Here is a tiny trained network, its code and every weight. The questions are about switching its units off for an input and a target symbol, where a switched-off unit gives its printed mean instead of its output.

import numpy as np


def w(rows, s, z=0):
    codes = np.array(rows[::2]) - 128.0
    scale = np.full(codes.shape[1], s)
    scale[-1] = z or s
    return codes * scale


def norm(h):
    return h / np.sqrt((h * h).mean(-1, keepdims=True) + 1e-5)


def f(y):
    return y / 2 * (1 + np.tanh(0.7978845608 * (y + 0.044715 * y**3)))


def softmax(a):
    e = np.exp(a - a.max(-1, keepdims=True))
    return e / e.sum(-1, keepdims=True)


def log_softmax(a):
    a = a - a.max(-1, keepdims=True)
    return a - np.log(np.exp(a).sum(-1, keepdims=True))


def net(x, mask):
    ids = ['αβγδηθλμστφψ'.index(c) for c in x.split()]
    T = len(ids)
    res = E[ids] + P[:T]
    r = norm(res)
    for j in range(2):
        rows = slice(3 * j, 3 * j + 3)
        q, k, v = (r @ M[0][rows].T for M in (Q, K, V))
        z = softmax(np.where(np.tri(T) > 0, q @ k.T / 3**0.5, -1e9)) @ v
        o = O[0][rows]
        res = res + np.where(mask[j], z, o[:, -1]) @ o[:, :-1]
    y = f(norm(res) @ A[0][:, :-1].T + A[0][:, -1])
    res = res + np.where(mask[2:10], y, B[0][:, -1]) @ B[0][:, :-1]
    return log_softmax(norm(res)[-1] @ U[:, :-1].T + U[:, -1])


Q, K, V, O, A, B = {}, {}, {}, {}, {}, {}
E = w([
[85,83,100,229],'α',
[98,69,128,69],'β',
[77,181,189,81],'γ',
[208,169,156,153],'δ',
[249,169,208,166],'η',
[250,188,177,170],'θ',
[21,128,160,148],'λ',
[89,2,77,95],'μ',
[202,153,187,151],'σ',
[149,85,176,131],'τ',
[117,57,136,118],'φ',
[131,44,155,100],'ψ',
],0.0092)
P = w([
[168,3,246,105],'0',
[140,46,237,111],'1',
[130,77,227,112],'2',
[120,97,219,112],'3',
[118,123,206,115],'4',
[118,130,201,115],'5',
[114,141,193,115],'6',
[125,149,196,120],'7',
[121,147,195,113],'8',
],0.0039)
Q[0] = w([
[206,192,66,179],'h1',
[103,135,183,89],'h1',
[162,131,59,156],'h1',
[255,62,230,119],'h2',
[116,127,89,93],'h2',
[41,95,67,152],'h2',
],0.0083)
K[0] = w([
[247,94,133,84],'h1',
[94,181,163,85],'h1',
[162,67,120,112],'h1',
[2,191,91,183],'h2',
[193,136,54,137],'h2',
[179,72,79,83],'h2',
],0.0087)
V[0] = w([
[130,127,124,199],'h1',
[42,200,153,164],'h1',
[117,26,67,200],'h1',
[75,74,165,222],'h2',
[254,108,114,207],'h2',
[128,146,105,227],'h2',
],0.0075)
O[0] = w([
[128,130,95,166,137],'h1',
[153,2,167,154,102],'h1',
[114,138,101,163,178],'h1',
[145,106,63,178,254],'h2',
[113,168,92,153,126],'h2',
[138,107,77,180,97],'h2',
],0.0094,0.0064)
A[0] = w([
[165,148,147,135,87],'n1',
[158,54,41,191,72],'n2',
[208,126,3,129,251],'n3',
[1,81,143,152,172],'n4',
[156,157,209,190,112],'n5',
[147,147,139,182,187],'n6',
[165,40,80,65,212],'n7',
[199,169,182,31,135],'n8',
],0.0073,0.0033)
B[0] = w([
[71,91,190,184,123],'n1',
[172,171,94,253,237],'n2',
[79,52,101,144,247],'n3',
[248,117,111,111,255],'n4',
[112,89,108,166,169],'n5',
[136,59,103,78,189],'n6',
[80,198,195,118,208],'n7',
[83,110,99,97,183],'n8',
],0.0068,0.0039)
U = w([
[139,101,37,204,174],'α',
[129,141,125,100,140],'β',
[128,100,213,80,162],'γ',
[93,247,58,119,131],'δ',
[203,216,197,170,11],'η',
[181,219,131,155,2],'θ',
[197,34,175,139,21],'λ',
[107,129,14,51,44],'μ',
[74,235,192,146,230],'σ',
[19,101,96,95,136],'τ',
[244,154,84,49,252],'φ',
[114,164,114,59,62],'ψ',
],0.013,0.0039)

Each question gives the input, a string of symbols that net reads in full, and the target symbol t.
The units are the heads (3 rows each of Q, K, V and O) and the neurons (one row each of A and B). Each row of codes is followed by its name. A weight is (code - 128) times the scale printed after its matrix; where a second scale follows, it is the last column's (O, A, B and U).
mask holds one flag per unit, heads first, then neurons. A switched-off unit (its flag False) gives its mean, the last column of its rows in O or B, instead of its output. The means were averaged over made-up inputs and are rounded, as every weight is.
A unit's drop is (log p(t) with every unit on - log p(t) with that unit switched off) / (log p(t) with every unit on - log p(t) with every unit switched off).
The circuit of an input: a set's keep is (log p(t) with only the set's units on - log p(t) with every unit switched off) / (log p(t) with every unit on - log p(t) with every unit switched off). Starting from all 10 units, units are removed one at a time, each time the one whose removal leaves the highest keep (on an exact tie, the one counted first), for as long as the keep stays at least 0.8.
units of the circuit, in order: the units of the circuit, biggest drop first
unit that matters most: the unit with the biggest drop
k most important neurons: the k neurons with the biggest drops, biggest first
which heads matter: for each layer, one digit per head in row order, 1 if its drop is at least 0.15 and else 0, layers parted by /
input α φ λ σ δ λ σ, target λ: which heads matter => 00
input φ φ δ, target δ: 2 most important neurons => (n4; n2)
input α σ φ φ λ, target λ: which heads matter => 10
input β φ σ σ γ τ φ φ τ, target γ: which heads matter => 00
input ψ φ σ α η, target α: units of the circuit, in order => (h2)
input σ φ γ φ μ, target γ: units of the circuit, in order => (h2; n7; h1)
input α τ τ, target α: which heads matter => 00
input φ σ φ φ μ, target μ: 4 most important neurons => (n4; n7; n2; n3)
input δ φ φ φ σ, target σ: 3 most important neurons => (n4; n1; n2)
input φ φ ψ φ λ σ φ ψ δ, target λ: 2 most important neurons => (n2; n1)
input λ φ φ α δ δ, target α: 2 most important neurons => (n3; n4)
input σ λ σ σ φ σ σ σ δ, target λ: which heads matter => 11
input φ σ φ φ δ φ σ, target σ: which heads matter => 11
input α α φ η σ φ σ σ δ, target α: unit that matters most => h2
input φ λ φ σ μ, target λ: which heads matter => 11
input γ σ σ γ δ σ θ δ, target γ: which heads matter => 01
input α φ φ σ γ δ δ α σ, target α: units of the circuit, in order => (h2; n3)
input φ α φ σ φ φ θ, target α: units of the circuit, in order => (n3; h2)
input γ φ σ λ λ θ, target λ: which heads matter => 00
input φ φ φ σ δ, target δ: which heads matter => 11
